Here is a tiny trained network, its code and every weight. The questions are about switching its units off for an input and a class, where a switched-off unit gives its printed mean instead of its output.

import numpy as np


def w(rows, s, z=0):
    codes = np.array(rows[::2]) - 128.0
    scale = np.full(codes.shape[1], s)
    scale[-1] = z or s
    return codes * scale


def norm(h):
    return h / np.sqrt((h * h).mean(-1, keepdims=True) + 1e-5)


def f(y):
    return y / 2 * (1 + np.tanh(0.7978845608 * (y + 0.044715 * y**3)))


def log_softmax(a):
    a = a - a.max(-1, keepdims=True)
    return a - np.log(np.exp(a).sum(-1, keepdims=True))


def net(x, mask):
    res = np.array(x, float).reshape(1, 8) / 4 @ E
    u = 0
    for l in range(4):
        y = f(norm(res) @ A[l][:, :-1].T + A[l][:, -1])
        res = res + np.where(mask[u : u + 4], y, B[l][:, -1]) @ B[l][:, :-1]
        u += 4
    return log_softmax(norm(res)[-1] @ U[:, :-1].T + U[:, -1])


A, B = {}, {}
E = w([
[85,198,169,134,190,170,138,49],'x0',
[180,60,86,203,98,158,36,118],'x1',
[134,120,117,156,172,75,51,143],'x2',
[161,64,134,44,149,83,212,56],'x3',
[160,150,74,150,100,83,195,37],'x4',
[79,101,169,162,142,172,180,254],'x5',
[80,158,192,136,156,158,128,139],'x6',
[191,99,144,128,77,196,69,149],'x7',
],0.0077)
A[0] = w([
[144,60,76,169,150,51,169,82,1],'L0N0',
[202,99,96,90,104,89,169,161,100],'L0N1',
[146,100,74,108,127,214,121,129,92],'L0N2',
[2,101,53,113,179,136,198,65,241],'L0N3',
],0.0094,0.0026)
B[0] = w([
[153,178,181,119,254,166,29,37,200],'L0N0',
[156,212,64,38,63,215,110,126,179],'L0N1',
[194,97,202,141,216,141,152,218,155],'L0N2',
[209,194,189,169,76,144,100,198,253],'L0N3',
],0.0076,0.0056)
A[1] = w([
[169,23,81,169,40,163,177,180,120],'L1N0',
[147,211,111,140,44,208,76,218,250],'L1N1',
[86,2,26,213,128,105,30,85,203],'L1N2',
[86,159,135,185,131,77,173,156,201],'L1N3',
],0.0068,0.0016)
B[1] = w([
[206,74,150,147,97,148,249,145,166],'L1N0',
[185,126,95,80,155,137,195,129,255],'L1N1',
[50,155,93,102,57,214,126,192,184],'L1N2',
[120,100,77,86,192,126,125,167,154],'L1N3',
],0.011,0.0073)
A[2] = w([
[101,131,175,173,45,18,137,169,7],'L2N0',
[81,153,254,165,213,143,155,178,229],'L2N1',
[183,78,47,63,110,123,72,118,115],'L2N2',
[135,135,93,144,189,47,115,32,40],'L2N3',
],0.0075,0.0018)
B[2] = w([
[121,156,115,94,87,88,146,145,107],'L2N0',
[111,124,99,68,140,150,55,57,253],'L2N1',
[69,151,107,95,150,61,104,81,187],'L2N2',
[193,129,174,145,145,99,141,249,176],'L2N3',
],0.012,0.0051)
A[3] = w([
[91,39,60,229,67,184,88,178,3],'L3N0',
[64,117,63,230,130,134,98,82,38],'L3N1',
[50,191,165,9,177,164,120,183,236],'L3N2',
[182,37,82,12,124,137,254,49,178],'L3N3',
],0.0059,0.0018)
B[3] = w([
[61,78,131,167,38,99,144,183,159],'L3N0',
[169,81,128,53,151,94,109,171,123],'L3N1',
[46,122,21,109,95,136,67,75,254],'L3N2',
[11,81,34,161,158,137,99,90,232],'L3N3',
],0.011,0.0058)
U = w([
[93,35,139,170,59,147,208,252,88],'0',
[185,178,242,174,176,61,149,118,79],'1',
[54,148,93,73,166,152,88,77,251],'2',
],0.012,0.0019)

Each question gives the input, the list of numbers given to net, and the class t.
The units are the neurons (one row each of A and B). Each row of codes is followed by its name. A weight is (code - 128) times the scale printed after its matrix; where a second scale follows, it is the last column's (A, B and U).
mask holds one flag per neuron, layer by layer. A switched-off neuron (its flag False) gives its mean, the last column of its row in B, instead of its output. The means were averaged over made-up inputs and are rounded, as every weight is.
A unit's drop is (log p(t) with every unit on - log p(t) with that unit switched off) / (log p(t) with every unit on - log p(t) with every unit switched off).
The circuit of an input: a set's keep is (log p(t) with only the set's units on - log p(t) with every unit switched off) / (log p(t) with every unit on - log p(t) with every unit switched off). Starting from the 12 units with the biggest drops (on a tie, the unit counted first), units are removed one at a time, each time the one whose removal leaves the highest keep (on an exact tie, the one counted first), for as long as the keep stays at least 0.8.
units of the circuit, in order: the units of the circuit, biggest drop first
top k neurons: the k neurons with the biggest drops, biggest first
top k neurons in layer l: the k neurons of layer l with the biggest drops, biggest first
drop of u: that unit's drop, to one decimal
input [-2,1,4,6,-7,-4,-1,-6], class 1: top neuron in layer 3 -> (L3N3)
input [-3,-8,-4,8,7,-7,5,-6], class 1: units of the circuit, in order -> (L0N3, L2N1)
input [5,1,-6,8,7,0,8,-4], class 1: top 4 neurons -> (L0N3, L1N2, L3N2, L1N1)
input [8,8,-6,7,5,3,4,-2], class 1: units of the circuit, in order -> (L3N2, L0N3)
input [5,2,-5,8,-1,-1,-1,-7], class 1: units of the circuit, in order -> (L1N2, L0N3)
input [4,7,5,-4,-1,6,3,-4], class 0: top 2 neurons -> (L1N2, L0N0)
input [-1,6,2,-7,8,-5,-8,6], class 0: top 2 neurons in layer 1 -> (L1N2, L1N0)
input [3,-4,6,8,4,-1,-8,2], class 1: top 3 neurons in layer 1 -> (L1N2, L1N1, L1N3)
input [-3,2,-7,-3,-2,-4,-7,1], class 0: top 4 neurons -> (L1N0, L0N0, L0N2, L2N1)
input [-7,-8,0,-7,0,6,-1,-3], class 2: top 2 neurons in layer 1 -> (L1N2, L1N3)
input [-8,-7,6,-4,8,3,-5,-7], class 1: top 2 neurons -> (L1N2, L0N0)
input [-7,-7,-8,-7,-8,5,6,6], class 2: top 2 neurons -> (L2N1, L3N2)
input [6,2,-8,3,2,-2,3,-3], class 1: top 3 neurons -> (L0N3, L3N2, L1N2)
input [-4,-3,-5,4,6,7,-7,2], class 2: units of the circuit, in order -> (L3N3)
input [-2,3,7,1,7,0,7,5], class 0: top 2 neurons in layer 1 -> (L1N2, L1N1)
input [1,8,-3,4,5,2,-2,-4], class 1: drop of L0N0 -> 0.5
input [-6,1,-2,3,7,4,-6,1], class 2: drop of L0N0 -> 0.4
input [4,2,-4,-3,-6,8,5,6], class 2: drop of L2N1 -> 1.6
